Each row has a name. Each piece below is followed by the name of the row it came from, unless a question asks for something else. Each question is about the rows just above it. Places in a row count from 1.

Z350: [136 124  87  87 135]
Z390: [128 153 137 192 119]
Z782: [126 141 136 167 118]
Z488: [127 103  95  50 131]
Row and place of [127] in the named rows:	Z488, 1
Row and place of [135] in the named rows:	Z350, 5
Shuffled Z390 with one entry gone: [137 128 153 192], missing	[119]

Z94: [ 55 167 115 139 130 103 121 161 146 117 143]
Z133: [152 122 167 184 105 140 139 163 160 211 194]
Z334: [135 134 151 147 100 141 143 161 145 100 167]
Z394: [ 79 121 133 171 119 130 130 141 157 100 166]
Z797: [126 116 150 175 116 131 125 144 131 124 151]
Z803: [ 89 127 129 174 134 111 122 101 132 124 147]
Z865: [150 150 158 142 108 127 139 125 135 193 146]
Z274: [117 176 140 115  91 139 147 138 152 154 154]
[145] is at row and place	Z334, 9
The rest of the row after [139 125]:	[135 193 146]
[138] is at row and place	Z274, 8
After [161 145], its row goes on with	[100 167]

Z35: [135 180 178 152 209 177 130 144 175  95 134 140 210 111 104 209  84 172
  99 161 136 213  99 179 182 107]
Z11: [109  88  98 118  76 103 140 122  89 146 131 121  79 127 145  87 149 123
 145 103 114  86 146 100  91 107]
Z631: [121 185 185 126 212 145 121 130 145 100 140 128 129 179 118 210 111 130
  99 159 148 143 100 137 189 132]
Z662: [142 100 110 144 111 163 143 132 119 106  96 136 160  72 109 115  97 132
 113 136 115 178 125 162 113 137]
Z572: [138  88  96 126  64 112 142 123  81 144 101 125 110  82 127  86 140 136
 144 105 112  80 146 115  91 138]
Row and place of [82] in the named rows:	Z572, 14
The rest of the row after [115  91]:	[138]

Z261: [119 127 143 139 119 210 109 169 131 132 105]
Z324: [115 127 127 116 193 160 115 121 132 153 165]
Z285: [152 127 141 162 119 209 109 154 111 108 110]
Which entry of Z285 is missing from [162 119 152 141 209 108 111 154 127 110]?	[109]
Z324 without one entry, shuffled: [115 127 132 153 115 160 165 127 193 121]. Gone:	[116]
Go on from [119 209 109] to the end of its row.	[154 111 108 110]
Where in the named rows is [121]?	Z324, 8

Z25: [122 195 143 128 137 152 136 144 110 138 145 154 120]
Z497: [102 171 156 130 161 178 154 127  98 139 130 147 124]
Z670: [107 155 145 126 159 166 144 125 109 138 133 138 121]
Z254: [107 154 149 130 156 166 148 124 105 136 128 140 125]
Z59: [132 161 129 126 124 129 128 140 126 132 140 140 124]
Z688: [125 157 126 120 121 139 124 135 127 138 145 135 117]
Z300: [123 133 120 119 145 136 122 127 133 137 141 125 118]
Which entry of Z688 is missing from [135 157 125 138 117 139 127 135 145 124 121 120]?	[126]
[105] is at row and place	Z254, 9
[119] is at row and place	Z300, 4

Z128: [123 141 115 142 135 101 156 129 130  94 128 117 149 129 120 129 121 126
 128 152 144 123 148 131 131 138 189 133 127 133]
Z699: [143 120 155 149 149 101 117 118 106 159 132 157 117 135 102 161 129 184
 137 183 144 162 124 137 129 143 189 125 140  96]
Z348: [148 104  78 175  63 101  67 119 149 166 116 108 138 106 165 143 142  44
 161 144  57 157 110 115 151  84 189 118 156  98]
Z345: [115 138 107 148 158 101  92 131 130  95 126 122 130 118 135 120 128 120
 111 161 142 141 137 148 133 130 189 137 155 157]
After [130  95], its row goes on with	[126 122 130 118 135 120 128 120 111 161 142 141 137 148 133 130 189 137
 155 157]
After [117 149], its row goes on with	[129 120 129 121 126 128 152 144 123 148 131 131 138 189 133 127 133]
Which entry of Z699 is missing from [159 140 120 184 161 129 137 102 125 129 137 162 189 149 135 132 117 117
 149 155 157 118 143 101 144 143 124 106  96]?	[183]

Z290: [158 142 165 153]
Z110: [133 115 137 108]
Z832: [178 134 193 131]
Z905: [137 121 131 121]
Z967: [141 124 160 118]
Z494: [173 140 169 130]
Where in the named rows is [133]?	Z110, 1
Z110 without one entry, shuffled: [137 133 115]. Gone:	[108]
Z494 without one entry, shuffled: [169 130 173]. Gone:	[140]

Z999: [ 94 146 128 161 126 132 178  53 139 134 127 124]
Z63: [122  88 123 144 162 125 161  63 134 119 122 116]
Z634: [114  94 126 127 176 142 162  93 111 129 153 133]
Z173: [131 127 130 104 128 132  87 146 113 126 142 130]
Z126: [115  94 126 127  86 123 137  52 142 112 110 125]
Row and place of [113] in the named rows:	Z173, 9
Go on from [115  94 126 127] to the end of its row.	[ 86 123 137  52 142 112 110 125]
Shuffled Z999 with one entry gone: [126  94 146 132 161 127 139 128 178  53 124], missing	[134]
Where in the named rows is [104]?	Z173, 4
Which entry of Z173 is missing from [126 146 132 130 104 113 130 142 128 127  87]?	[131]

Z897: [120 106 129 127  78 126 127]
Z768: [158 125 157 139 199 134 119]
Z739: [ 82  87 158 146  91 128 100]
Z542: [ 98 113 122 139 200 121 136]
Z415: [ 89 100 136 123  91 129 121]
Row and place of [120] in the named rows:	Z897, 1
Shuffled Z739 with one entry gone: [ 91 146  82 100 128  87], missing	[158]
Z768 without one entry, shuffled: [125 134 199 139 157 119]. Gone:	[158]
The rest of the row after [ 91 129]:	[121]
After [139 199], its row goes on with	[134 119]
Z897 without one entry, shuffled: [127 127  78 106 120 129]. Gone:	[126]

Z51: [131 119 128 117 123 101]
Z914: [145 125  72 131 120  88]
Z611: [123 118 124 154 144 131]
Z837: [133 112 131 144  91 194]
Z467: [140 104 138 126 151 153]
Z858: [111 117 173 117  99 144]
Z67: [119 126 112 144 153 163]
Z203: [131 119 128 117 123 129]
Z744: [131 119 128 117 122 132]
Z276: [122 118 124 154 144 178]
Z711: [165 102 103 147  99 164]
Go on from [125  72 131 120] to the end of its row.	[88]
Shuffled Z611 with one entry gone: [118 131 144 123 154], missing	[124]
Go on from [131 119 128 117 122] to the end of its row.	[132]

Z538: [166  79 151 134 107 135 150 186 159 185]
Z264: [166  79 152 161 136 135  65 161 159 185]
Z830: [166  79 151 161 199 135  81 145 146 170]
Where do [166  79 151 134 107 135 150 186 159 185] appear?	Z538
[81] is at row and place	Z830, 7
Shuffled Z830 with one entry gone: [166 161  81 199 151 170  79 135 145], missing	[146]
Row and place of [186] in the named rows:	Z538, 8
Z538 without one entry, shuffled: [150 159 186 135  79 151 134 107 166]. Gone:	[185]
The rest of the row after [152 161 136 135]:	[ 65 161 159 185]
Where in the named rows is [146]?	Z830, 9

Z58: [114 122 133 115 123 125]
Z558: [128 129 127 127 127 127]
Z959: [125 124 130 115 124 116]
Z899: [125 124 130 115 124 109]
Z907: [114 126 133 127 124 111]
Z482: [125 124 125 115 124 112]
Z236: [114 122 133 114 123 188]
Shuffled Z959 with one entry gone: [124 125 130 124 116], missing	[115]
Go on from [114 122 133 115 123] to the end of its row.	[125]
After [127 124], its row goes on with	[111]
Where do [125 124 125 115 124 112] appear?	Z482
The rest of the row after [125 115]:	[124 112]
Z58 without one entry, shuffled: [123 133 114 122 115]. Gone:	[125]

Z16: [132  81 129 122 159 140 132 120 126 133 128 106 154 140 135  72  89 151
 150]
Z435: [120 126 125 138 131 133 150 127 122 138 109 129 104 102 130 136 133 131
 111]
Z115: [131 157 128 126 109 121 116 136 135 119 137 138 108 135 124 156 149 113
 124]
Z41: [138 154 130 118 110 120 102 136 140 113 149 136 141 153 125 145 141 114
 139]
Z44: [141 146 132 115 115 121  97 142 141 112 153 132 151 161 126 133 132 117
 147]
Z697: [143  91 132 112 151 137 107 123 135 121 145 108 174 168 135  70  88 144
 164]
Z127: [106 140 119 153 122 129 173 128 111 146  91 139  64  65 125 123 158 126
  81]
Shuffled Z127 with one entry gone: [111 123 139 106 125 140 158 129  64  65 146 153 128 173 126  81  91 119], missing	[122]
Row and place of [173] in the named rows:	Z127, 7
Which entry of Z16 is missing from [133  81 122 140 150  89 126 135  72 140 128 132 154 106 120 151 159 132]?	[129]
Z115 without one entry, shuffled: [157 137 131 138 121 128 119 124 126 113 135 156 116 124 108 149 135 136]. Gone:	[109]

Z679: [153 154 178  92]
Z40: [ 70  85  71 140]
Z925: [107 180 140 106]
Z945: [107 181 156 180]
Z968: [117  78 154 179]
Shuffled Z925 with one entry gone: [140 106 180], missing	[107]
Where in the named rows is [181]?	Z945, 2
Go on from [181 156] to the end of its row.	[180]
Shuffled Z945 with one entry gone: [156 107 181], missing	[180]
Go on from [107 180] to the end of its row.	[140 106]
After [153 154], its row goes on with	[178  92]
After [107 181], its row goes on with	[156 180]

Z801: [128 129 104 155 132 131 148]
Z702: [158 150 163 136 134 101  78]
Z838: [149 146  97 150 147 115 144]
Z336: [ 99  90  98 156  82 157 143]
Z470: [158 150 163  64 134 101  78]
Where in the named rows is [149]?	Z838, 1
The rest of the row after [149 146]:	[ 97 150 147 115 144]

Z987: [102 160 103 156 113 137 125 133 105]
Z337: [ 80 159  62 145 115 135 111 123 140]
Z258: [128 114 167 115 157 123 148 138 138]
Z185: [132  84 144 104 129 124 130 137  73]
Z665: [117  71 129 134 123 144 135 134 176]
Z194: [140 118 162 139 139 136 133 136  73]
The rest of the row after [104 129 124 130 137]:	[73]
Z258 without one entry, shuffled: [138 123 138 157 115 167 148 128]. Gone:	[114]
Where in the named rows is [104]?	Z185, 4

Z357: [111 134 149 135 123 130 133 124]
Z991: [121 135 143 133 129 152 132 127]
Z740: [135 132 139 148 131 199 129 131]
Z689: [120 134 154 128 126  41 134 129]
Z487: [120 131 142 143 121 152 122 127]
Shuffled Z487 with one entry gone: [121 142 120 131 127 143 152], missing	[122]
Z991 without one entry, shuffled: [121 143 133 135 127 129 152]. Gone:	[132]

Z368: [129 119  73 129 150 123]
Z578: [124 136  78 137 103  99]
Z409: [120 174  91 131 160 116]
Z728: [101 134 180 148  95 143]
Z151: [143 135  64 120 142 126]
Z429: [143 136  64 137 103 149]
Z77: [ 87 195 172 121 132 128]
Z47: [128 130 173 121 158 106]
Z314: [ 98 181  96 180 114 144]
Where in the named rows is [95]?	Z728, 5
[98] is at row and place	Z314, 1
Shuffled Z314 with one entry gone: [180  96 114  98 144], missing	[181]
Go on from [173 121] to the end of its row.	[158 106]
The rest of the row after [143 135  64]:	[120 142 126]
Row and place of [130] in the named rows:	Z47, 2

